Below is a small trained network, with its code and all its weights. Each question gives an input and a class and asks what happens when units are switched off, that is, made to give their printed mean instead of their output.

import numpy as np


def w(rows, s, z=0):
    codes = np.array(rows[::2]) - 128.0
    scale = np.full(codes.shape[1], s)
    scale[-1] = z or s
    return codes * scale


def f(y):
    return y / 2 * (1 + np.tanh(0.7978845608 * (y + 0.044715 * y**3)))


def log_softmax(a):
    a = a - a.max(-1, keepdims=True)
    return a - np.log(np.exp(a).sum(-1, keepdims=True))


def net(x, mask):
    res = np.array(x, float).reshape(1, 6) / 4 @ E
    y = f(res @ A[0][:, :-1].T + A[0][:, -1])
    res = res + np.where(mask, y, B[0][:, -1]) @ B[0][:, :-1]
    return log_softmax(res[-1] @ U[:, :-1].T + U[:, -1])


A, B = {}, {}
E = w([
[203,200,15,106,197,149,76,171,92,139,233,145],'x0',
[177,254,150,218,106,96,76,70,85,123,64,178],'x1',
[148,136,141,119,99,135,133,139,130,129,135,125],'x2',
[126,126,126,129,133,127,127,127,128,128,127,129],'x3',
[64,162,24,212,44,169,185,59,161,141,166,93],'x4',
[213,111,143,114,152,233,100,19,146,109,98,40],'x5',
],0.0096)
A[0] = w([
[147,133,103,120,155,122,114,130,127,144,156,123,130],'N1',
[131,121,128,123,145,142,131,92,135,133,110,106,1],'N2',
[164,159,145,135,145,154,104,64,113,124,100,99,63],'N3',
[98,135,135,113,109,130,124,123,133,127,88,125,120],'N4',
[95,126,139,124,126,93,118,159,129,128,154,163,83],'N5',
[144,178,144,151,111,128,130,113,90,147,120,151,60],'N6',
[125,115,76,158,96,150,126,81,130,125,142,126,93],'N7',
[79,167,34,180,45,144,156,88,130,132,184,106,89],'N8',
[170,91,174,123,183,115,108,165,111,128,105,142,74],'N9',
[78,107,179,157,124,110,129,123,114,128,122,106,93],'N10',
[87,93,95,119,122,160,137,137,132,136,155,94,69],'N11',
[118,137,151,146,161,128,148,130,130,122,148,140,70],'N12',
[190,124,217,73,234,90,85,180,112,125,105,157,86],'N13',
[76,150,124,137,111,104,150,168,128,139,147,164,72],'N14',
[85,141,100,158,120,155,138,124,133,118,130,120,106],'N15',
[89,169,103,136,129,81,126,190,117,128,151,156,83],'N16',
[185,184,69,122,181,141,123,177,124,124,189,133,125],'N17',
[177,190,27,106,191,136,91,160,108,127,200,134,110],'N18',
[68,66,227,154,74,108,156,95,137,127,37,121,120],'N19',
[158,255,142,200,132,76,91,92,123,117,66,171,77],'N20',
[203,89,121,107,179,213,114,48,138,126,137,74,50],'N21',
[91,153,135,123,130,107,143,162,147,121,137,143,101],'N22',
[98,68,97,79,125,138,157,158,147,130,182,91,70],'N23',
[132,23,121,88,135,151,136,170,118,121,169,127,72],'N24',
[108,129,109,149,98,51,126,179,115,128,143,161,88],'N25',
[149,143,136,138,132,141,125,135,135,124,178,131,127],'N26',
[112,127,108,165,125,132,149,120,127,136,129,113,109],'N27',
[110,99,135,126,136,116,126,129,128,127,161,107,74],'N28',
[108,168,133,149,127,115,140,157,122,127,119,158,89],'N29',
],0.015,0.0049)
B[0] = w([
[109,108,144,138,113,151,127,104,139,136,146,116,160],'N1',
[148,110,135,135,116,136,140,154,130,130,135,128,148],'N2',
[158,84,121,123,122,135,134,197,119,133,116,122,196],'N3',
[111,94,115,123,148,121,124,103,137,126,124,135,148],'N4',
[157,88,125,127,117,135,131,162,130,136,95,124,160],'N5',
[123,140,118,148,196,127,124,138,135,123,135,138,169],'N6',
[137,171,135,123,96,119,128,119,132,125,90,135,181],'N7',
[150,235,122,123,72,125,136,82,141,123,81,139,241],'N8',
[130,197,131,107,77,136,118,119,132,130,108,117,186],'N9',
[118,96,139,130,120,134,130,101,129,125,153,131,161],'N10',
[132,170,129,128,170,126,115,141,133,135,142,132,168],'N11',
[149,139,144,113,102,134,121,131,113,129,145,108,126],'N12',
[153,237,117,138,68,121,143,81,148,122,75,142,245],'N13',
[158,72,141,137,104,126,133,171,130,131,94,123,169],'N14',
[138,161,139,117,97,134,117,116,135,126,109,125,163],'N15',
[153,77,120,132,108,122,125,198,117,126,96,129,183],'N16',
[76,86,121,122,128,123,119,61,111,123,147,125,219],'N17',
[69,70,150,133,112,123,136,57,136,127,176,131,245],'N18',
[59,72,127,129,110,122,122,45,119,127,179,129,245],'N19',
[123,160,135,117,251,132,121,172,134,135,186,120,252],'N20',
[171,46,117,133,95,123,133,227,112,129,87,130,249],'N21',
[131,107,103,127,121,134,133,155,108,110,112,113,153],'N22',
[131,163,133,140,229,127,126,155,125,128,157,129,196],'N23',
[129,162,129,132,220,128,120,158,131,132,162,131,197],'N24',
[174,75,124,122,96,153,129,174,124,127,113,121,182],'N25',
[108,110,131,124,124,116,123,118,121,128,125,119,149],'N26',
[135,156,139,110,103,124,120,119,120,126,117,126,154],'N27',
[150,145,135,111,131,133,114,135,120,139,157,118,142],'N28',
[148,125,123,126,125,134,135,159,116,139,125,114,157],'N29',
],0.025,0.023)
U = w([
[39,40,170,125,81,150,111,3,127,123,171,125,248],'0',
[168,235,140,95,54,153,128,59,182,117,46,150,109],'1',
[145,171,156,118,254,174,88,152,151,154,178,115,79],'2',
[195,20,122,123,66,188,138,188,100,131,63,102,82],'3',
],0.0066,0.0017)

Each question gives the input, the list of numbers given to net, and the class t.
The units are the neurons (one row each of A and B). Each row of codes is followed by its name. A weight is (code - 128) times the scale printed after its matrix; where a second scale follows, it is the last column's (A, B and U).
mask holds one flag per neuron, in row order. A switched-off neuron (its flag False) gives its mean, the last column of its row in B, instead of its output. The means were averaged over made-up inputs and are rounded, as every weight is.
A unit's drop is (log p(t) with every unit on - log p(t) with that unit switched off) / (log p(t) with every unit on - log p(t) with every unit switched off).
The circuit of an input: a set's keep is (log p(t) with only the set's units on - log p(t) with every unit switched off) / (log p(t) with every unit on - log p(t) with every unit switched off). Starting from the 12 units with the biggest drops (on a tie, the unit counted first), units are removed one at a time, each time the one whose removal leaves the highest keep (on an exact tie, the one counted first), for as long as the keep stays at least 0.8.
units of the circuit, in order: the units of the circuit, biggest drop first
k most important neurons: the k neurons with the biggest drops, biggest first
drop when u is switched off: that unit's drop, to one decimal
input [-2,6,-7,7,-3,-2], class 2: units of the circuit, in order -> N20
input [7,-3,8,2,-1,-8], class 3: 2 most important neurons -> N16, N25
input [-7,-2,1,0,-8,4], class 1: 4 most important neurons -> N13, N18, N9, N17
input [6,7,8,6,-8,5], class 1: 3 most important neurons -> N13, N9, N19
input [8,8,-8,-7,3,8], class 0: 2 most important neurons -> N18, N17
input [-1,8,8,1,2,-7], class 2: 2 most important neurons -> N20, N21
input [4,-4,8,1,-4,0], class 0: 2 most important neurons -> N20, N8
input [5,-3,0,1,-4,1], class 0: 2 most important neurons -> N18, N8
input [-4,2,7,8,2,5], class 3: 2 most important neurons -> N18, N17
input [4,3,7,0,-5,0], class 1: 2 most important neurons -> N13, N19
input [-7,5,-4,6,-3,8], class 3: 3 most important neurons -> N21, N3, N18
input [8,1,8,6,-5,-6], class 0: 2 most important neurons -> N18, N17
input [-6,0,0,3,-4,7], class 3: 2 most important neurons -> N21, N18
input [-8,6,8,8,6,-5], class 0: units of the circuit, in order -> N19
input [5,6,-5,2,-6,7], class 3: 2 most important neurons -> N21, N3
input [-7,-7,3,-7,8,-6], class 1: 4 most important neurons -> N8, N18, N20, N17
input [3,5,4,4,5,-6], class 3: 2 most important neurons -> N13, N16
input [-2,-4,-2,1,4,7], class 3: drop when N21 is switched off -> 1.5
input [5,-4,-7,7,-8,-1], class 1: drop when N13 is switched off -> 3.5
input [-7,5,7,4,5,6], class 0: units of the circuit, in order -> N19
input [-4,8,4,0,5,3], class 2: drop when N20 is switched off -> 2.3
input [-1,-7,0,-5,-8,-2], class 1: drop when N13 is switched off -> 5.0
